Here is a tiny trained network, its code and every weight. The questions are about switching its units off for an input and a target symbol, where a switched-off unit gives its printed mean instead of its output.

import numpy as np


def w(rows, s, z=0):
    codes = np.array(rows[::2]) - 128.0
    scale = np.full(codes.shape[1], s)
    scale[-1] = z or s
    return codes * scale


def f(y):
    return np.maximum(y, 0)


def softmax(a):
    e = np.exp(a - a.max(-1, keepdims=True))
    return e / e.sum(-1, keepdims=True)


def log_softmax(a):
    a = a - a.max(-1, keepdims=True)
    return a - np.log(np.exp(a).sum(-1, keepdims=True))


def net(x, mask):
    ids = ['ΓΘΛΞΣΩαβεζημπτφψ'.index(c) for c in x.split()]
    T = len(ids)
    res = E[ids] + P[:T]
    u = 0
    for l in range(2):
        r = res
        for j in range(2):
            rows = slice(4 * j, 4 * j + 4)
            q, k, v = (r @ M[l][rows].T for M in (Q, K, V))
            z = softmax(np.where(np.tri(T) > 0, q @ k.T / 4**0.5, -1e9)) @ v
            o = O[l][rows]
            res = res + np.where(mask[u + j], z, o[:, -1]) @ o[:, :-1]
        u += 2
        y = f(res @ A[l][:, :-1].T + A[l][:, -1])
        res = res + np.where(mask[u : u + 4], y, B[l][:, -1]) @ B[l][:, :-1]
        u += 4
    return log_softmax(res[-1] @ U[:, :-1].T + U[:, -1])


Q, K, V, O, A, B = {}, {}, {}, {}, {}, {}
E = w([
[168,139,73,103],'Γ',
[140,218,127,102],'Θ',
[92,99,148,169],'Λ',
[193,74,138,133],'Ξ',
[92,99,148,154],'Σ',
[250,191,135,123],'Ω',
[164,77,83,94],'α',
[195,112,168,142],'β',
[95,93,147,165],'ε',
[125,154,86,51],'ζ',
[110,85,150,57],'η',
[176,136,138,114],'μ',
[180,113,124,116],'π',
[186,39,107,123],'τ',
[91,90,122,168],'φ',
[96,107,175,176],'ψ',
],0.016)
P = w([
[132,69,171,2],'0',
[122,113,64,148],'1',
[131,117,59,151],'2',
[135,123,54,158],'3',
[137,129,54,164],'4',
[140,136,50,169],'5',
[141,144,51,173],'6',
[143,145,49,172],'7',
],0.0095)
Q[0] = w([
[142,191,161,156],'L0H1',
[33,247,127,75],'L0H1',
[122,217,148,146],'L0H1',
[117,85,66,70],'L0H1',
[236,90,134,131],'L0H2',
[7,135,135,118],'L0H2',
[39,128,161,146],'L0H2',
[199,104,142,134],'L0H2',
],0.012)
K[0] = w([
[208,186,142,160],'L0H1',
[102,236,22,119],'L0H1',
[193,231,106,169],'L0H1',
[85,40,93,60],'L0H1',
[248,152,212,36],'L0H2',
[61,186,54,226],'L0H2',
[110,156,83,255],'L0H2',
[200,134,208,101],'L0H2',
],0.0095)
V[0] = w([
[172,214,255,148],'L0H1',
[90,77,37,124],'L0H1',
[108,84,73,104],'L0H1',
[128,145,113,151],'L0H1',
[117,100,167,77],'L0H2',
[166,75,221,162],'L0H2',
[112,211,212,92],'L0H2',
[79,122,92,201],'L0H2',
],0.0099)
O[0] = w([
[122,92,17,105,6],'L0H1',
[149,193,220,160,186],'L0H1',
[109,164,214,137,207],'L0H1',
[102,123,110,135,83],'L0H1',
[128,135,102,217,233],'L0H2',
[139,16,82,139,167],'L0H2',
[110,170,1,146,74],'L0H2',
[148,125,142,73,2],'L0H2',
],0.0082,0.0043)
A[0] = w([
[126,140,152,24,253],'L0N1',
[10,122,127,244,135],'L0N2',
[1,55,184,41,156],'L0N3',
[6,26,183,30,179],'L0N4',
],0.0068,0.0054)
B[0] = w([
[107,175,157,97,253],'L0N1',
[62,152,146,250,239],'L0N2',
[81,137,146,199,236],'L0N3',
[96,108,138,219,255],'L0N4',
],0.013,0.0036)
Q[1] = w([
[161,114,46,194],'L1H1',
[176,104,162,128],'L1H1',
[33,160,93,95],'L1H1',
[151,87,140,167],'L1H1',
[96,195,75,2],'L1H2',
[94,94,145,54],'L1H2',
[203,88,39,96],'L1H2',
[223,177,134,138],'L1H2',
],0.0087)
K[1] = w([
[154,103,121,158],'L1H1',
[100,84,148,160],'L1H1',
[163,247,106,60],'L1H1',
[111,85,143,158],'L1H1',
[149,220,112,171],'L1H2',
[134,154,165,178],'L1H2',
[179,123,71,160],'L1H2',
[213,108,103,64],'L1H2',
],0.011)
V[1] = w([
[161,113,108,63],'L1H1',
[156,178,98,87],'L1H1',
[53,172,145,208],'L1H1',
[178,101,153,119],'L1H1',
[143,196,39,90],'L1H2',
[195,2,80,165],'L1H2',
[61,100,111,66],'L1H2',
[111,169,212,206],'L1H2',
],0.0086)
O[1] = w([
[142,120,129,172,37],'L1H1',
[128,121,170,190,58],'L1H1',
[99,156,150,86,252],'L1H1',
[139,102,124,140,108],'L1H1',
[140,217,116,92,68],'L1H2',
[139,84,2,136,124],'L1H2',
[92,242,118,179,99],'L1H2',
[145,65,202,142,208],'L1H2',
],0.0093,0.021)
A[1] = w([
[101,76,89,226,154],'L1N1',
[2,125,128,154,121],'L1N2',
[28,83,157,180,118],'L1N3',
[10,98,169,206,2],'L1N4',
],0.0078,0.0069)
B[1] = w([
[48,32,162,151,183],'L1N1',
[183,208,78,242,195],'L1N2',
[184,149,159,150,253],'L1N3',
[255,194,2,139,246],'L1N4',
],0.0068,0.019)
U = w([
[41,84,159,154,167],'Γ',
[160,62,154,103,2],'Θ',
[81,112,74,164,15],'Λ',
[140,121,117,84,183],'Ξ',
[164,107,115,67,132],'Σ',
[123,174,67,163,53],'Ω',
[158,116,116,71,145],'α',
[114,104,170,58,145],'β',
[186,120,147,117,213],'ε',
[109,209,114,146,66],'ζ',
[198,140,104,212,78],'η',
[254,144,36,81,49],'μ',
[126,177,154,150,118],'π',
[75,150,105,159,214],'τ',
[32,131,222,133,162],'φ',
[67,120,141,151,225],'ψ',
],0.0079,0.0076)

Each question gives the input, a string of symbols that net reads in full, and the target symbol t.
The units are the heads (4 rows each of Q, K, V and O) and the neurons (one row each of A and B). Each row of codes is followed by its name. A weight is (code - 128) times the scale printed after its matrix; where a second scale follows, it is the last column's (O, A, B and U).
mask holds one flag per unit, layer by layer, with each layer's heads first. A switched-off unit (its flag False) gives its mean, the last column of its rows in O or B, instead of its output. The means were averaged over made-up inputs and are rounded, as every weight is.
A unit's drop is (log p(t) with every unit on - log p(t) with that unit switched off) / (log p(t) with every unit on - log p(t) with every unit switched off).
The circuit of an input: a set's keep is (log p(t) with only the set's units on - log p(t) with every unit switched off) / (log p(t) with every unit on - log p(t) with every unit switched off). Starting from all 12 units, units are removed one at a time, each time the one whose removal leaves the highest keep (on an exact tie, the one counted first), for as long as the keep stays at least 0.8.
units of the circuit, in order: the units of the circuit, biggest drop first
most important unit: the unit with the biggest drop
k most important neurons: the k neurons with the biggest drops, biggest first
top k neurons in layer l: the k neurons of layer l with the biggest drops, biggest first
which heads matter: for each layer, one digit per head in row order, 1 if its drop is at least 0.15 and else 0, layers parted by /
input η η ε, target η: units of the circuit, in order	L1N4, L0N2
input ψ η Ξ Θ ζ φ, target η: which heads matter	00 / 11
input ζ η ψ, target η: most important unit	L1N4
input τ β ζ Ω Ξ Γ Ω Λ, target η: 4 most important neurons	L1N4, L0N2, L1N3, L1N2
input Θ α Λ φ η α φ, target ε: units of the circuit, in order	L0H2, L1N4, L1H2, L0H1
input Γ φ β Σ Ξ η α, target φ: top 2 neurons in layer 0	L0N4, L0N3
input Θ Ξ Ξ Ξ ζ Ξ, target ζ: which heads matter	11 / 01
input η Ξ ε β, target η: units of the circuit, in order	L0H2, L0N2, L1N4
input Ω α π, target Ω: which heads matter	11 / 01
input ψ Ω Ω β, target μ: units of the circuit, in order	L1H2, L0H1, L0N2
input Ξ α Θ η Σ Σ α, target Γ: 2 most important neurons	L1N1, L1N4
input μ Ω Θ ψ, target η: units of the circuit, in order	L0N2, L1N4
input β π ζ Ω Θ, target μ: units of the circuit, in order	L0H1, L1H2
input β β τ, target Λ: most important unit	L1H2
input Ξ π ε Θ φ Γ, target Γ: units of the circuit, in order	L0H2, L1N4, L1N1, L1H2
input π η ε Λ η φ ε, target ε: units of the circuit, in order	L0H2, L1N4, L1H2, L0H1
input τ ζ Θ η β ε β β, target Θ: top 2 neurons in layer 0	L0N4, L0N3
input Σ μ β μ α φ, target η: which heads matter	00 / 01
input Ξ η β Σ η Λ, target η: top 3 neurons in layer 1	L1N4, L1N2, L1N3
input β Γ ψ Ξ, target Λ: most important unit	L0H2
input η Γ η Γ Λ Λ π π, target η: which heads matter	01 / 01
input τ Ω Ξ Θ Γ Ξ, target Θ: units of the circuit, in order	L1H2, L0H2, L0H1, L0N4
input Θ Ω Σ α, target ζ: top 2 neurons in layer 0	L0N4, L0N3
input η π ψ μ α Σ, target η: top 2 neurons in layer 0	L0N4, L0N3
input η β β, target η: 3 most important neurons	L0N2, L1N4, L1N2
input Γ Ξ τ τ, target φ: which heads matter	11 / 01
input Ω ζ Θ ψ τ, target Ω: units of the circuit, in order	L0H1, L1H2, L0H2, L0N2
input Γ α ε β, target φ: most important unit	L1N4
input β β Ξ β Ξ Λ ε, target η: 3 most important neurons	L1N4, L0N4, L0N3
input ζ α ψ α Σ β, target π: which heads matter	01 / 01
